Here is a tiny trained network, its code and every weight. The questions are about switching its units off for an input and a class, where a switched-off unit gives its printed mean instead of its output.

import numpy as np


def w(rows, s, z=0):
    codes = np.array(rows[::2]) - 128.0
    scale = np.full(codes.shape[1], s)
    scale[-1] = z or s
    return codes * scale


def f(y):
    return y / 2 * (1 + np.tanh(0.7978845608 * (y + 0.044715 * y**3)))


def log_softmax(a):
    a = a - a.max(-1, keepdims=True)
    return a - np.log(np.exp(a).sum(-1, keepdims=True))


def net(x, mask):
    res = np.array(x, float).reshape(1, 7) / 4 @ E
    y = f(res @ A[0][:, :-1].T + A[0][:, -1])
    res = res + np.where(mask, y, B[0][:, -1]) @ B[0][:, :-1]
    return log_softmax(res[-1] @ U[:, :-1].T + U[:, -1])


A, B = {}, {}
E = w([
[103,95,88,224,116,106],'x0',
[148,119,79,85,128,31],'x1',
[127,152,56,103,2,169],'x2',
[128,126,126,128,128,128],'x3',
[126,123,128,127,127,129],'x4',
[84,159,210,138,61,62],'x5',
[243,125,160,166,103,127],'x6',
],0.0055)
A[0] = w([
[118,124,164,142,188,97,39],'n0',
[106,114,96,222,121,109,59],'n1',
[125,152,86,119,47,150,6],'n2',
[132,185,99,149,138,127,195],'n3',
[154,124,188,12,119,148,37],'n4',
[224,114,166,163,94,116,21],'n5',
[46,154,91,115,159,136,66],'n6',
[235,145,141,174,109,139,57],'n7',
[166,131,61,92,143,1,2],'n8',
[89,134,206,137,75,85,19],'n9',
[109,103,76,232,121,88,76],'n10',
[92,139,205,124,65,79,19],'n11',
[178,104,39,107,195,195,10],'n12',
[118,141,171,149,201,93,24],'n13',
[156,167,152,44,145,151,64],'n14',
[17,129,108,88,144,144,10],'n15',
[123,149,90,120,52,149,19],'n16',
[133,135,123,126,128,120,24],'n17',
[126,132,127,131,130,133,23],'n18',
[125,128,95,103,57,157,54],'n19',
[97,141,195,184,130,252,19],'n20',
[125,140,162,149,198,97,25],'n21',
[134,121,165,136,186,121,36],'n22',
],0.012,0.0071)
B[0] = w([
[174,85,106,138,144,143,151],'n0',
[86,151,142,120,152,185,152],'n1',
[177,82,82,150,157,163,165],'n2',
[156,131,168,124,128,116,255],'n3',
[80,142,148,124,162,206,180],'n4',
[80,96,107,97,184,76,161],'n5',
[107,99,140,91,160,79,178],'n6',
[81,85,135,85,175,75,202],'n7',
[98,131,63,88,11,139,173],'n8',
[116,178,97,196,144,96,175],'n9',
[103,152,161,117,158,205,196],'n10',
[113,183,105,207,146,105,185],'n11',
[113,194,114,237,136,76,239],'n12',
[188,84,114,144,146,139,167],'n13',
[92,124,160,139,121,202,175],'n14',
[77,80,117,93,178,77,179],'n15',
[175,92,86,144,163,160,162],'n16',
[42,128,1,129,142,167,63],'n17',
[64,122,26,134,145,157,63],'n18',
[187,90,112,135,165,138,185],'n19',
[112,142,57,82,15,129,219],'n20',
[181,94,102,141,143,149,152],'n21',
[166,103,86,148,133,152,137],'n22',
],0.036,0.0026)
U = w([
[253,43,107,167,183,153,93],'0',
[137,140,208,133,134,98,251],'1',
[98,218,139,251,160,57,83],'2',
[53,69,178,60,203,31,74],'3',
[103,147,85,75,10,130,86],'4',
[156,143,234,128,128,110,197],'5',
[74,160,235,126,175,235,70],'6',
],0.0051,0.015)

Each question gives the input, the list of numbers given to net, and the class t.
The units are the neurons (one row each of A and B). Each row of codes is followed by its name. A weight is (code - 128) times the scale printed after its matrix; where a second scale follows, it is the last column's (A, B and U).
mask holds one flag per neuron, in row order. A switched-off neuron (its flag False) gives its mean, the last column of its row in B, instead of its output. The means were averaged over made-up inputs and are rounded, as every weight is.
A unit's drop is (log p(t) with every unit on - log p(t) with that unit switched off) / (log p(t) with every unit on - log p(t) with every unit switched off).
The circuit of an input: a set's keep is (log p(t) with only the set's units on - log p(t) with every unit switched off) / (log p(t) with every unit on - log p(t) with every unit switched off). Starting from the 12 units with the biggest drops (on a tie, the unit counted first), units are removed one at a time, each time the one whose removal leaves the highest keep (on an exact tie, the one counted first), for as long as the keep stays at least 0.8.
units of the circuit, in order: the units of the circuit, biggest drop first
unit that matters most: the unit with the biggest drop
k most important neurons: the k neurons with the biggest drops, biggest first
drop when u is switched off: that unit's drop, to one decimal
input [6,3,-5,-6,1,-7,-8], class 3: 2 most important neurons	n6, n15
input [-7,8,7,6,-1,4,4], class 4: units of the circuit, in order	n8
input [6,2,3,-6,6,7,6], class 2: 2 most important neurons	n11, n9
input [-7,2,-3,4,-5,3,-3], class 6: units of the circuit, in order	n4, n14
input [6,5,-6,3,-3,1,2], class 0: units of the circuit, in order	n13, n21
input [1,-5,3,-3,-5,1,5], class 3: units of the circuit, in order	n7, n5
input [7,3,1,1,-5,-3,-1], class 6: units of the circuit, in order	n10, n1
input [-5,5,-3,4,3,-3,-7], class 3: units of the circuit, in order	n15, n6
input [2,0,8,-5,-6,-8,6], class 0: 3 most important neurons	n19, n2, n16
input [-3,0,-8,-3,1,7,-3], class 0: units of the circuit, in order	n13, n0
input [-8,6,-4,-4,4,-4,-7], class 6: 3 most important neurons	n14, n4, n7
input [-8,-3,7,-5,1,7,3], class 6: 3 most important neurons	n4, n14, n12
input [4,6,-4,3,-1,7,2], class 2: 3 most important neurons	n11, n9, n20
input [5,8,3,1,-5,-1,-5], class 4: unit that matters most	n8
input [-2,7,7,-6,-4,-7,-4], class 0: 2 most important neurons	n19, n2
input [-3,-6,3,-3,2,-3,-6], class 3: 3 most important neurons	n15, n6, n8
input [-6,-3,-6,-1,-3,-1,2], class 0: 2 most important neurons	n22, n13
input [0,5,-5,3,-2,4,8], class 3: 2 most important neurons	n5, n7
input [-7,0,4,2,6,3,3], class 6: 2 most important neurons	n4, n14
input [8,1,-4,-4,0,-7,7], class 6: units of the circuit, in order	n10
input [-8,1,-7,1,0,-4,-2], class 6: 3 most important neurons	n4, n14, n19
input [-8,-7,6,1,0,-3,6], class 6: drop when n10 is switched off	-0.1
input [2,8,7,-2,7,0,-2], class 4: drop when n8 is switched off	3.7
input [1,-5,7,4,-1,3,8], class 3: drop when n5 is switched off	0.6
